Look-ups in named tables: a row name and a column name give one cell, copied from the table.

Zigobak:
	Fus	Runu	Samimen	Kob	Lod	Fuvana	Rop	Ropamo
Vid	10.2	25.0	20.7	24.4	51.9	41.3	89.2	60.2
Zeto	48.9	37.1	24.9	9.1	26.5	42.3	67.3	1.1
Bog	32.7	21.8	35.0	19.4	29.2	37.8	28.6	20.5

Ropamo of Vid: 60.2
Lod of Zeto: 26.5
Fus of Zeto: 48.9
Rop of Bog: 28.6
Kob of Zeto: 9.1
Runu of Zeto: 37.1
Rop of Vid: 89.2
Runu of Bog: 21.8

Buvagu =
	Muleti	Nef	Tigavi	Bef	Lolel	Niz	Nem	Laz	Gugozor
Lig	698	578	342	761	548	552	562	136	527
Vis	589	460	300	662	804	557	206	534	402
Luba	92	135	620	93	168	292	461	546	370
Lukud	208	320	443	264	474	313	180	702	276
Temabom	386	364	339	239	361	660	577	342	261
Vanav	555	564	462	625	543	288	300	477	545

Vanav, Tigavi: 462
Vis, Niz: 557
Lig, Laz: 136
Vis, Tigavi: 300
Lukud, Nem: 180
Vis, Nem: 206
Temabom, Nef: 364
Vanav, Lolel: 543
Temabom, Lolel: 361
Vanav, Laz: 477
Luba, Muleti: 92
Vis, Lolel: 804
Lig, Niz: 552
Vis, Gugozor: 402
Luba, Nef: 135
Lig, Bef: 761
Lukud, Nef: 320

Zezemi =
,Zuk,Tozeg,Kon,Selo,Rik,Gobufup,Kifemag,Nari,Vodenis
Neret,-54583,-40551,-16092,6723,-7650,-2810,-99359,27381,-72427
Vagotoz,26352,4076,-24042,-13446,-36810,-23757,-23913,3435,-4164
Kanal,-22944,61171,-7206,-1510,10797,3744,-32724,58670,-50905
Sipa,38290,72210,-36950,-29016,-25088,-33557,-22290,76279,-6683
Dadi,29262,36488,-33502,-8219,-36241,-27369,-51287,48227,-21733
Nus,-12870,26395,-31101,-6275,-13700,-15719,-85249,71136,-63384

What is the Tozeg of Vagotoz in Zezemi? 4076
What is the Nari of Nus in Zezemi? 71136
What is the Selo of Dadi in Zezemi? -8219
What is the Rik of Neret in Zezemi? -7650
What is the Gobufup of Dadi in Zezemi? -27369
What is the Gobufup of Kanal in Zezemi? 3744
What is the Kon of Vagotoz in Zezemi? -24042
What is the Vodenis of Kanal in Zezemi? -50905
What is the Vodenis of Neret in Zezemi? -72427
What is the Nari of Kanal in Zezemi? 58670
What is the Gobufup of Nus in Zezemi? -15719
Row with the largest Vodenis: Vagotoz

Talumes
columns: Fam, Fev, Sulupo
Firute: [4.736, 4.416, 5.108]
Piz: [3.134, 1.460, 7.067]
Vekedot: [6.399, 3.703, 7.698]
Sen: [3.722, 2.767, 2.613]
Bug: [4.546, 2.931, 1.540]

Piz, Fev -> 1.460
Bug, Fev -> 2.931
Firute, Sulupo -> 5.108
Firute, Fev -> 4.416
Firute, Fam -> 4.736
Piz, Fam -> 3.134
Bug, Fam -> 4.546
Vekedot, Fam -> 6.399
Sen, Fam -> 3.722
Sen, Fev -> 2.767
Which row has the largest Sulupo? Vekedot

Midev =
	Guve	Kadem	Mil	Dem	Zaridab	Tok	Disag	Tibeb
Sidoti	30	56	59	43	26	36	33	61
Lidav	36	86	83	22	15	46	6	71
Nel	48	59	57	36	39	51	31	50
Zizapo	38	56	55	41	34	42	36	54
Reridit	35	84	78	24	18	45	11	69
Vopepeb	43	19	14	60	67	37	72	23
Kelame	49	64	57	34	35	52	29	52
Difen	19	32	39	60	40	21	53	49
Zabesu	29	18	24	65	59	26	68	33
Vofazir	44	56	54	38	34	46	35	54
Divulan	60	60	48	31	52	60	35	39
Siroli	50	43	37	44	52	48	50	38

What is the Guve of Vopepeb in Midev? 43
What is the Tibeb of Reridit in Midev? 69
What is the Zaridab of Lidav in Midev? 15
What is the Mil of Vopepeb in Midev? 14
What is the Disag of Kelame in Midev? 29
What is the Tibeb of Sidoti in Midev? 61
What is the Dem of Kelame in Midev? 34
What is the Guve of Kelame in Midev? 49
What is the Tok of Vofazir in Midev? 46
What is the Kadem of Sidoti in Midev? 56
What is the Kadem of Zizapo in Midev? 56
What is the Guve of Divulan in Midev? 60
What is the Guve of Reridit in Midev? 35
What is the Dem of Vofazir in Midev? 38
What is the Zaridab of Vopepeb in Midev? 67
What is the Guve of Difen in Midev? 19
What is the Dem of Divulan in Midev? 31
What is the Mil of Sidoti in Midev? 59
What is the Mil of Vofazir in Midev? 54
What is the Kadem of Lidav in Midev? 86
Which row has the largest Dem? Zabesu

Table Gafi
|  | Nep | Tase | Tibez | Tiruni |
|---|---|---|---|---|
| Peram | -685 | -617 | -831 | 515 |
| Nofa | 484 | -700 | 593 | -580 |
| Laras | 691 | 511 | -390 | -748 |

Nofa, Tase: -700
Peram, Nep: -685
Peram, Tase: -617
Peram, Tibez: -831
Laras, Tibez: -390
Nofa, Tibez: 593
Laras, Tiruni: -748
Which row has the largest Tase? Laras

Mulifa.tsv
	Zamam	Miz	Busik	Met
Pog	107	49	65	69
Sured	119	49	57	54
Sof	93	52	167	53
Zimupo	48	211	225	85
Pesunap	221	174	61	194
Geg	203	202	56	188
Livi	73	215	213	112
Kovu	122	77	77	48
Pugo	202	89	55	197
Kipemu	174	212	64	211
Lezuz	56	219	211	87
Zag	208	202	45	207
Kedefo	89	63	82	57
Zas	139	204	178	205

What is the Met of Livi in Mulifa? 112
What is the Busik of Pog in Mulifa? 65
What is the Met of Zimupo in Mulifa? 85
What is the Miz of Sof in Mulifa? 52
What is the Busik of Kovu in Mulifa? 77
What is the Busik of Pugo in Mulifa? 55
What is the Zamam of Zimupo in Mulifa? 48
What is the Zamam of Kedefo in Mulifa? 89
What is the Met of Lezuz in Mulifa? 87
What is the Busik of Sured in Mulifa? 57
What is the Zamam of Sured in Mulifa? 119
What is the Miz of Geg in Mulifa? 202
What is the Busik of Lezuz in Mulifa? 211
What is the Zamam of Kipemu in Mulifa? 174
What is the Miz of Lezuz in Mulifa? 219
What is the Met of Sured in Mulifa? 54
What is the Zamam of Pog in Mulifa? 107
What is the Met of Zag in Mulifa? 207
Which row has the largest Miz? Lezuz

